What each symbol does to the points:
Guv * Faz
Guv § Zam
Mur * Nir
Mur § Tav
Pev * Gal
Pev § Neb
Tav * Rov
Tav § Mur
Git * Lon
Git § Zik
Bep * Mer
Bep § Nuz
Paz * Pag
Paz § Tar
Gal * Zag
Gal § Zit
Lom * Pep
Lom § Mon
Big * Por
Big § Pog
Pab * Gom
Pab § Rim
Vur * Zib
Vur § Ror
Des * Nuz
Des § Mer
Nug * Tar
Nug § Pag
Rim * Viv
Rim § Pab
Zik * Nur
Zik § Git
Rov * Vof
Rov § Zev
Sud * Pog
Sud § Por
Nir * Des
Nir § Kup
Faf * Zik
Faf § Lon
Zit * Neb
Zit § Gal
Mer * Kup
Mer § Des
Neb * Lom
Neb § Pev
Pep * Paz
Pep § Lor
Kes * Sud
Kes § Kos
Luf * Vur
Luf § Tum
Nur * Zit
Nur § Zag
Zam * Big
Zam § Guv
Lor * Mon
Lor § Pep
Tas * Zam
Tas § Faz
Gom * Ror
Gom § Zib
Zol * Luf
Zol § Sig
Por * Kos
Por § Sud
Zib * Rim
Zib § Gom
Kup * Tav
Kup § Nir
Zev * Mur
Zev § Rov
Tar * Lor
Tar § Paz
Mon * Pev
Mon § Lom
Lon * Kes
Lon § Faf
Sig * Tas
Sig § Zol
Tum * Sig
Tum § Luf
Pog * Guv
Pog § Big
Zag * Git
Zag § Nur
Ror * Tum
Ror § Vur
Nuz * Nug
Nuz § Bep
Faz * Zol
Faz § Tas
Kos * Faf
Kos § Kes
Pag * Bep
Pag § Nug
Vof * Pab
Vof § Viv
Viv * Zev
Viv § Vof

The rows follow the links: the fewer symbols apart two points are, the more alike their rows tend to be.

Each row is also shifted at random along 4 hidden directions that mean nothing.

Each row, then its point:
300 -403 456 -509 -566 125 4 622 227 -265 -130 280 -147 143 -773 -277 286 15 -45 -117 -677 -428 -204 302 | Nur
482 73 327 337 -81 -67 179 -665 -451 -710 494 455 -198 -640 -662 647 -433 386 529 579 -194 579 467 -161 | Pab
-59 507 -241 354 -302 123 296 92 -179 -510 332 -312 169 -590 378 380 -4 -19 313 583 -325 -287 214 77 | Rov
-266 356 -8 623 13 -27 -62 -359 -26 -595 -197 96 120 -244 115 -152 -409 -130 -33 -79 -280 422 612 114 | Sud
205 -299 211 253 531 259 122 -424 429 403 221 456 -327 150 -161 298 -246 -220 427 120 241 -121 -160 446 | Sig
426 -410 12 -604 -428 145 -322 232 35 -432 -367 671 -186 51 -252 -198 395 127 -1 -376 -669 358 239 -246 | Zit
-132 332 -560 -1 -621 405 -30 536 104 -540 -378 -202 265 -282 393 -360 226 -249 -162 -134 -563 -69 225 -109 | Git
-152 436 -601 -5 9 -201 -291 -340 -96 -29 -444 27 -402 90 414 -713 180 51 -314 40 144 98 375 -220 | Pag
376 220 -687 -484 -768 101 -259 -3 -358 -158 -418 482 -316 -20 -100 -256 476 379 -155 108 -366 -483 -126 -151 | Pev
-63 398 228 494 -365 240 245 -85 502 -729 -216 107 -459 -67 -830 -516 -390 -275 44 259 -651 -225 367 313 | Kes
-438 -42 -3 -31 110 -316 280 -269 -597 483 424 -524 472 -304 437 679 -22 -106 115 308 661 428 -99 -348 | Vur
164 67 94 -203 -99 -38 -376 118 247 -392 -453 447 -374 286 -235 -659 142 -9 -118 -408 -427 213 371 61 | Lom
-11 -80 339 -122 -221 -66 440 -275 -139 159 558 135 -287 -238 -353 660 116 26 466 785 102 -286 -206 26 | Zib
-187 539 -477 92 -44 -494 -395 -548 -572 -160 -240 233 -187 -282 513 -339 136 310 -81 170 38 7 390 -99 | Bep
-220 179 -343 -42 175 75 -379 356 452 -120 -603 -128 -78 263 468 -807 177 -285 -373 -532 -76 258 387 -37 | Pep
131 -412 71 -668 -475 173 96 572 39 282 23 -118 201 274 -422 53 354 -58 -256 -143 -15 -321 -561 -188 | Faf
-166 469 -683 144 -290 218 296 48 -237 -178 8 -517 79 -537 524 102 284 -176 -38 507 65 31 181 -414 | Tav
-367 435 -165 535 205 -42 -45 -607 47 -160 -88 428 -260 -398 750 57 -182 -200 369 342 -121 58 487 471 | Guv
282 64 -120 -387 -117 -517 -449 -279 -409 259 -206 280 -241 429 -491 -365 -30 564 -380 -338 203 -280 -152 -150 | Lor
151 289 -661 -214 -726 145 -136 63 -405 -475 -347 -27 262 -225 -84 -215 193 158 -391 -77 -271 432 226 -563 | Zag

Complete each set of four: the symbols that take the first to the second take the third to the fourth.
Answer with the point's name.
-108 230 101 124 79 -397 -415 -31 60 -245 -508 -61 -67 290 -158 -770 -227 20 -445 -506 -57 422 362 -100
to 67 578 -587 87 -478 -170 152 -532 -550 -293 -39 -156 -425 -296 -229 -40 81 159 -130 612 121 179 375 -520
as 179 -368 100 -397 -67 145 384 -51 -316 278 393 -197 63 -328 -193 759 215 -66 235 434 382 667 -89 -663
to Des

323 -701 257 -374 538 342 -124 333 245 186 76 -107 285 289 91 191 -34 6 -36 -554 292 737 -66 -239
to -72 353 -397 183 -363 305 -8 185 -5 -708 -383 -89 251 -376 238 -232 14 -152 -104 -138 -610 277 417 -106
as 158 -72 85 -198 211 -363 -412 67 9 419 -132 22 -133 603 -263 -502 -48 425 -334 -525 256 -433 -354 194
to Guv

-139 462 -159 315 -230 -15 544 -66 -309 -296 193 -880 245 -373 -369 216 -309 -78 -242 432 330 509 292 -673
to 74 -473 -227 -723 -293 109 -89 245 -146 521 -44 143 282 223 129 338 484 44 -47 -97 123 -208 -584 -242
as -162 316 -125 497 27 197 155 -449 380 -266 -296 299 -509 -51 -31 -288 -257 -522 172 337 -230 196 521 131
to Nir

95 118 434 485 11 362 617 33 406 -417 449 -343 -103 -306 -690 269 -431 -227 258 542 -181 -218 111 238
to -26 213 -297 273 -18 345 306 59 -172 -419 255 -420 287 -604 550 525 40 -69 206 377 -110 409 213 -205
as -231 594 -610 182 -169 -243 148 -254 -341 23 -256 -529 -240 -20 86 -374 95 -47 -444 253 390 135 291 -542
to Bep

156 -187 -317 -277 130 151 -171 371 554 611 -371 -129 -400 741 -263 -723 181 -64 -474 -424 301 -577 -367 -62
to 209 -677 599 -233 545 69 -185 548 33 -48 503 101 472 -171 537 574 167 147 391 -369 -152 197 -154 377
as -457 278 -192 343 180 -1 390 -429 236 451 107 -121 -436 24 127 -3 -93 -457 179 583 384 -250 -30 93
to Kes

376 -486 125 -318 420 185 -350 218 444 282 -156 403 -233 469 120 -240 41 78 -53 -500 -2 -28 -141 246
to 232 -25 235 417 96 455 431 -172 403 -316 329 152 -286 -265 -397 400 -352 -167 408 414 -214 196 152 169
as -529 326 -427 345 208 134 143 -492 218 354 -246 -102 -234 -207 656 68 -97 -560 158 388 383 357 260 -82
to Nur

271 -278 300 -152 413 -354 -395 36 31 182 -61 287 -208 558 -310 -389 -174 389 -227 -481 121 -335 -258 301
to -73 412 -450 -84 -481 -145 -219 379 -425 -317 -186 -228 518 -104 379 -106 251 351 -337 -267 -367 -426 -121 14
as -4 -429 22 -301 139 -96 -27 -115 -59 884 227 4 143 353 -88 328 14 18 -50 -119 651 -98 -532 -122
to Nur

84 44 -43 378 155 196 170 -270 -345 -452 369 -291 387 -610 58 721 -307 89 163 175 125 981 358 -401
to 206 -221 -131 -467 -130 117 -492 341 100 -442 -481 523 -92 84 200 -443 335 59 -61 -494 -530 378 339 -52
as -244 208 -3 173 -84 -30 411 -573 29 345 244 260 -659 -151 -190 240 -22 -241 377 890 176 -468 -162 141
to Pev

-527 666 -56 330 63 -716 4 -158 -155 -47 -232 -648 -124 228 -177 -601 -322 129 -499 67 339 -322 179 -9
to 354 -477 -285 -882 -493 408 -120 459 -58 138 -253 210 61 57 -290 37 564 -68 -110 -219 -161 411 -217 -592
as 271 -644 381 -402 231 256 212 362 22 31 435 -169 289 -114 -56 559 144 -57 196 -99 88 550 -111 -226
to Guv

-202 429 124 548 59 114 150 -252 387 -524 -173 18 -208 -82 -486 -409 -495 -396 18 69 -278 219 449 71
to 122 271 16 -170 -354 -547 -206 1 -358 132 -178 -86 -42 456 -721 -365 -44 531 -512 -244 62 -630 -251 -139
as 53 -224 -69 413 551 438 104 -117 136 -35 257 -80 357 -374 756 646 -239 -248 178 -172 265 922 203 -89
to Mer

-302 276 -91 165 217 -72 -401 368 380 -192 -558 -30 -46 239 572 -763 108 -138 -196 -517 -271 -165 291 342
to 107 303 -64 -5 -90 -259 -278 -473 109 -220 -491 471 -903 276 -567 -754 -45 100 -163 -8 -160 111 528 -82
as 263 -466 588 -298 29 8 388 70 -154 0 512 -104 20 -125 -640 678 37 51 227 344 168 373 -141 -276
to Zev

128 -361 -366 147 595 547 -142 -197 296 395 131 551 -71 -194 965 459 89 -267 494 10 148 244 -82 296
to 115 -457 -584 -291 353 240 -137 -361 -105 831 -9 277 37 51 723 453 193 -209 125 -248 614 523 -351 -365
as 180 -365 -166 -47 345 415 132 -417 387 586 130 716 -500 116 219 306 -6 -221 454 160 173 -119 -368 323
to Big

108 -217 153 418 542 299 43 -232 305 57 289 316 -27 -229 338 451 -262 -182 497 37 88 105 -6 399
to 76 -487 -12 -489 -92 -191 -16 -89 -288 739 145 94 175 293 -299 356 154 170 -115 -101 559 -38 -535 -276
as 249 -602 236 -194 686 199 -293 434 431 238 29 45 123 308 292 -73 119 -38 -93 -561 82 245 -198 161
to Mon

-221 450 -124 333 -299 134 21 291 -96 -711 -261 -184 347 -308 292 -149 -186 -93 -142 -249 -548 164 358 49
to 131 -50 144 422 147 557 481 1 521 -244 277 -137 -109 -234 -270 363 -391 -355 278 262 -83 241 182 -3
as -88 -311 389 356 705 -148 32 -451 59 438 371 -90 197 151 -100 478 -577 0 -44 -225 710 489 -92 87
to Gal

171 -13 -118 424 233 691 212 114 388 -403 295 411 -79 -585 872 478 120 -287 775 413 -592 -171 154 498
to -25 336 -558 -83 -647 156 -95 310 -281 -485 -396 -218 328 -212 217 -223 222 83 -365 -176 -364 1 132 -335
as 43 56 -295 -217 37 -195 -265 257 13 427 -206 -234 14 481 74 -528 108 250 -535 -500 256 -410 -348 -133
to Tas

-110 -314 179 363 756 129 103 -103 336 528 304 -75 209 67 394 408 -354 -282 192 -167 407 120 -277 359
to 57 -401 316 -203 27 -170 47 -106 -13 677 256 352 -197 355 -373 243 -51 172 123 125 282 -708 -636 396
as -155 291 -189 -144 -163 -420 -317 386 -265 250 -204 -354 395 347 220 -379 71 403 -500 -473 56 -726 -342 96
to Zag

520 -623 494 -263 521 -139 -424 -99 -62 37 163 474 -7 214 -73 160 -15 480 107 -494 18 545 30 -18
to 153 40 -350 302 24 638 371 -12 161 -395 264 -129 -17 -528 285 463 45 -320 297 375 -123 474 282 -310
as -430 348 -373 383 220 -67 -59 -582 -52 115 -61 375 -276 -352 880 173 -17 -309 418 393 132 126 288 214
to Faf

-246 546 -138 231 22 -493 -181 -284 22 -115 -360 64 -466 216 68 -763 -58 142 -186 40 -131 -458 229 228
to -103 -197 341 352 613 331 285 -13 736 510 263 45 -247 223 31 227 -312 -442 268 31 260 -343 -386 563
as 297 -624 172 -252 702 47 -448 248 67 203 38 154 192 244 462 67 109 134 -42 -684 183 647 -24 -39
to Kes

